In the rows, 128 means zero.
Rows, each with its class:
[114 111 126  79 146 130  98 131 117  71 212 163 123 160 212 147 132 110
 116  58 134 142 135 134 139 138 134 137 101  95 165 205 131 129 125 135
 186 108 140 119 137  97 150 133 131 136 137 110 149 140  83 156 120 140
  92 109 120] : (37)
[122 117 124  80 133 130 109 131 105  82 229 139 122 163 223 116 132 128
  95  95 124 133 147 130 112 134 127 120 124 108 169 187 137 136 122 135
 205 118 125 114 139 101 147 134 134 135 122  89 137 143  99 162 131 139
 123 125 115] : (53)
[120 117 128  61 139 124 136 131 111  83 220 149 124 143 218 126 129 125
  84  80 126 138 132 115 134 117 122 122 105  97 147 205 131 127 122 128
 174 118 119 122 138  99 148 135 138 134 125 111 125 139 103 159 141 147
 103 126 125] : (53)
[122 126 132  81 144 123 132 137 108  90 221 142 136 150 192 109 125 127
  71  95 128 139 128 122 128 141 129  96 127 118 153 153 137 127 136 131
 152 123 119 108 123 112 139 132 137 130 139 135 145 140 117 138 125 144
 109 129 141] : (40)
[126 125 137  93 139 125 141 120 124 143 216 155 136 165 184 129 136 139
  98 121 115 121 147 107 135 140 128 118 127 117 162 142 133 129 127 133
 182 128 118 104 129  98 133 131 139 125 136 127 118 138 135 131 123 131
  84 112 142] : (52)
[120 118 139  83 143 126 134 132 108  94 213 148 130 156 186 129 137 129
  90  91 123 135 136 117 131 154 137 108 115 120 156 161 140 133 143 130
 152 120 114 112 124 107 143 131 148 131 133 114 137 141 121 138 126 144
  90 128 140] : (40)
[115 113 126  70 144 124  79 114  93  92 172 138 108 171 165 154 123 114
 116  48 133 137 139 100 162 132 120 141  89  86 122 172 132 126 114 139
 213  96 164 103 148 116 160 138 139 138 147 102 132 139  88 133 117 150
 105 125  94] : (37)
[100 122 125  86 149 108 160 123  92  97 252 125 125 138 194  98 122 122
  77  93 135 141 136 107 121 142 139  74 123 110 157 159 149 126 128 130
 161 135 117 121 111 107 146 134 128 136 129 102 143 136 135 130  70 154
 106 129 124] : (52)
[136 119 120  62 142 122 106 120 112 133 246 149 135 164 199 104 122 143
  86 103  58 111 144 110 130 141 129 102 130 116 140 136 131 124 134 138
 203 138 114 100 127  91 124 135 139 131 145 111 113 137 129 136 114 131
  86 135 133] : (52)
[113 110 132  63 116 128  57 117  99 118 161 116 114 164 140 140 134 137
 134  47 119 128 142  78 178 122 122 146  91  64  91 153 125 128  95 153
 248 118 165 102 168 108 144 149 125 135 133 107 111 139  89 131 109 152
 128 122  66] : (37)
[129 118 130  59 152 125 150 131 106 119 252 144 142 173 224  97 141 144
  57  78 115 126 145  77 135 145 125  95 136 106 154 145 136 125 136 129
 196 128  95 104 127  84 147 136 138 132 142 122  91 139 135 143 113 137
  79 117 139] : (52)
[109 117 127  62 143 107 204 131 117 155 252 119 130 143 222  99 126 143
  85  70 120 131 141  64 137 146 131  92 118 109 146 178 127 127 136 124
 187 137 115 134 121  90 141 145 123 132 131  91 125 132 142 119  49 138
  87 118 108] : (41)
[116 118 112  76 142 109 161 116 105 150 252 117 132 155 221  99 140 148
  95  55 124 145 142 113 122 145 135 111 109 100 123 167 135 127 108 139
 175 121  88 136 124 108 125 153 131 132 140 107 135 146 128 101  82 148
 106 119 122] : (51)
[129 134 133 117 143 138 100 119 111  80 201 152 130 155 169 140 129 131
 106 136 125 139 135 161 127 141 130 115 124 129 166 112 140 122 134 127
 148 119 115  92 123 115 133 125 136 131 143 112 152 134 104 135 133 143
 107 131 150] : (40)
[107 130 123  86 151 101 197 129 108  99 235 142 128 149 189 130 118 125
  84  56 129 148 122 109 143 144 134  89 108 122 151 181 143 127 134 118
 113 123 121 132 116 118 138 126 119 130 140 113 149 139 141 101  82 146
  90 132 133] : (52)
[121 123 129  64 133 101 200 144  94 162 252 103 156 148 212  80 126 138
  68  93 113 145 135  91 115 138 130  60 119 111 134 134 143 117 120 117
 135 135  85 190 112 129 124 131 120 139 127 127 127 138 150  79  71 144
 135 130 138] : (40)
[125 126 111  67 141 106 161 118 104 142 229 116 131 156 196  99 139 138
  79  51 129 131 132 104 123 143 134 105 114 110 137 158 138 126 120 129
 161 128 103 125 129 110 134 135  99 131 131 125 124 135 139 106 112 131
 109 112 133] : (51)
[123 132 132  81 147 108 174 104 116 121 170 134 110 149 155 109 121 135
  79  48 129 121 116  65 146 147 143 109 118  59 131 136 135 128 133 124
 135 127 122  81 119  99 150 137 136 132 140 109 119 137 157 158  92 138
  86 130 109] : (41)
